Below are the code and all the weights of a small trained network. Each question names an input and a class and asks about switching units off, where a switched-off unit gives its printed mean instead of its output.

import numpy as np


def w(rows, s, z=0):
    codes = np.array(rows[::2]) - 128.0
    scale = np.full(codes.shape[1], s)
    scale[-1] = z or s
    return codes * scale


def f(y):
    return np.maximum(y, 0)


def log_softmax(a):
    a = a - a.max(-1, keepdims=True)
    return a - np.log(np.exp(a).sum(-1, keepdims=True))


def net(x, mask):
    res = np.array(x, float).reshape(1, 7) / 4 @ E
    y = f(res @ A[0][:, :-1].T + A[0][:, -1])
    res = res + np.where(mask, y, B[0][:, -1]) @ B[0][:, :-1]
    return log_softmax(res[-1] @ U[:, :-1].T + U[:, -1])


A, B = {}, {}
E = w([
[133,145,137,145,125,143,134,142],'x0',
[65,96,203,124,206,123,28,154],'x1',
[103,216,177,188,220,37,170,13],'x2',
[203,58,131,182,127,222,77,2],'x3',
[80,137,136,75,146,158,138,105],'x4',
[124,155,142,128,126,155,137,137],'x5',
[15,154,77,222,53,123,94,100],'x6',
],0.0077)
A[0] = w([
[88,158,157,95,82,92,150,175,153],'n0',
[76,90,176,149,160,121,103,126,88],'n1',
[166,133,140,160,150,162,114,109,54],'n2',
[112,79,85,104,77,199,92,174,50],'n3',
[167,153,83,171,106,100,117,137,192],'n4',
[134,61,122,165,127,166,99,36,89],'n5',
[246,102,178,104,162,89,136,142,135],'n6',
[93,201,147,152,164,115,135,44,77],'n7',
[124,140,129,151,141,59,159,191,3],'n8',
[155,165,180,170,161,72,164,88,5],'n9',
[79,133,100,182,119,127,116,101,99],'n10',
[100,164,127,117,86,167,101,132,167],'n11',
[126,126,140,109,93,167,143,172,109],'n12',
[126,135,171,122,162,165,42,117,202],'n13',
[174,171,135,86,111,159,210,118,195],'n14',
[107,125,117,190,140,114,134,126,129],'n15',
[151,121,160,160,120,205,126,83,29],'n16',
[83,117,112,148,86,103,122,130,16],'n17',
[136,146,83,108,107,160,178,66,145],'n18',
[191,114,134,136,118,165,103,92,154],'n19',
[82,139,107,184,39,111,73,103,45],'n20',
[134,140,65,83,90,136,157,86,210],'n21',
],0.011,0.0054)
B[0] = w([
[130,229,40,129,161,114,132,178,218],'n0',
[153,156,120,134,105,115,68,149,189],'n1',
[93,209,125,51,86,125,171,108,168],'n2',
[255,52,94,99,101,117,119,74,226],'n3',
[98,81,161,174,210,86,76,149,199],'n4',
[44,233,9,90,128,149,138,177,246],'n5',
[34,106,215,88,142,198,159,82,254],'n6',
[247,20,78,85,70,130,118,85,229],'n7',
[121,217,27,84,120,141,145,148,175],'n8',
[236,96,94,116,47,157,128,31,205],'n9',
[88,83,204,83,123,124,208,157,186],'n10',
[157,34,149,143,181,208,144,100,181],'n11',
[170,134,105,135,113,118,113,79,177],'n12',
[140,156,186,235,147,64,74,174,244],'n13',
[104,98,183,186,130,106,111,209,231],'n14',
[127,72,143,122,148,141,135,95,172],'n15',
[74,250,84,106,81,123,135,140,189],'n16',
[97,102,144,50,115,155,152,64,156],'n17',
[128,96,148,194,119,61,17,124,200],'n18',
[71,192,53,120,161,133,144,146,225],'n19',
[75,117,247,63,103,218,158,131,206],'n20',
[72,154,220,142,181,81,45,150,218],'n21',
],0.0062,0.0085)
U = w([
[76,224,4,78,109,151,182,130,79],'0',
[254,80,91,90,73,149,132,80,75],'1',
[105,105,127,177,158,126,141,118,250],'2',
[56,98,237,68,127,189,209,105,63],'3',
[114,120,128,179,132,128,131,125,220],'4',
[109,132,177,227,124,70,26,140,60],'5',
],0.0092,0.011)

Each question gives the input, the list of numbers given to net, and the class t.
The units are the neurons (one row each of A and B). Each row of codes is followed by its name. A weight is (code - 128) times the scale printed after its matrix; where a second scale follows, it is the last column's (A, B and U).
mask holds one flag per neuron, in row order. A switched-off neuron (its flag False) gives its mean, the last column of its row in B, instead of its output. The means were averaged over made-up inputs and are rounded, as every weight is.
A unit's drop is (log p(t) with every unit on - log p(t) with that unit switched off) / (log p(t) with every unit on - log p(t) with every unit switched off).
The circuit of an input: a set's keep is (log p(t) with only the set's units on - log p(t) with every unit switched off) / (log p(t) with every unit on - log p(t) with every unit switched off). Starting from the 12 units with the biggest drops (on a tie, the unit counted first), units are removed one at a time, each time the one whose removal leaves the highest keep (on an exact tie, the one counted first), for as long as the keep stays at least 0.8.
units of the circuit, in order: the units of the circuit, biggest drop first
top k neurons: the k neurons with the biggest drops, biggest first
drop when u is switched off: that unit's drop, to one decimal
input [7,0,-7,-2,1,0,4], class 1: units of the circuit, in order -> (n3)
input [6,-7,5,-3,-2,-6,2], class 5: units of the circuit, in order -> (n18; n4)
input [2,-7,4,4,-1,3,0], class 5: units of the circuit, in order -> (n18; n21)
input [-2,8,8,8,7,-2,6], class 0: top 2 neurons -> (n5; n16)
input [-6,2,3,-1,-2,-3,-1], class 1: units of the circuit, in order -> (n21; n14; n5)
input [-7,5,-7,0,-3,-2,7], class 1: top 2 neurons -> (n3; n6)
input [3,0,7,-5,7,4,4], class 1: units of the circuit, in order -> (n7; n9)
input [7,6,7,0,-3,8,8], class 3: top 2 neurons -> (n20; n10)
input [-3,-1,7,0,-1,5,5], class 1: top 2 neurons -> (n7; n9)
input [-1,0,6,2,-5,3,1], class 1: top 2 neurons -> (n7; n9)
input [8,1,-8,2,-6,-8,7], class 1: top 2 neurons -> (n3; n6)
input [2,-7,-3,7,6,8,-3], class 4: top 4 neurons -> (n18; n14; n21; n0)
input [1,1,-8,1,-5,4,8], class 1: top 4 neurons -> (n3; n6; n12; n14)
input [-5,3,2,6,-1,-2,-6], class 0: units of the circuit, in order -> (n5; n19)
input [4,-8,3,-7,0,0,-6], class 5: top 4 neurons -> (n14; n5; n21; n18)
input [7,5,8,7,-5,-5,5], class 1: top 2 neurons -> (n7; n9)
input [2,-8,-5,-3,-5,-4,-3], class 5: top 2 neurons -> (n21; n14)
input [-3,5,7,4,-4,3,2], class 1: drop when n9 is switched off -> 0.3
input [0,6,-4,7,5,-5,-2], class 0: drop when n11 is switched off -> 0.0
input [-4,3,-6,8,6,-1,-3], class 0: drop when n19 is switched off -> 0.1
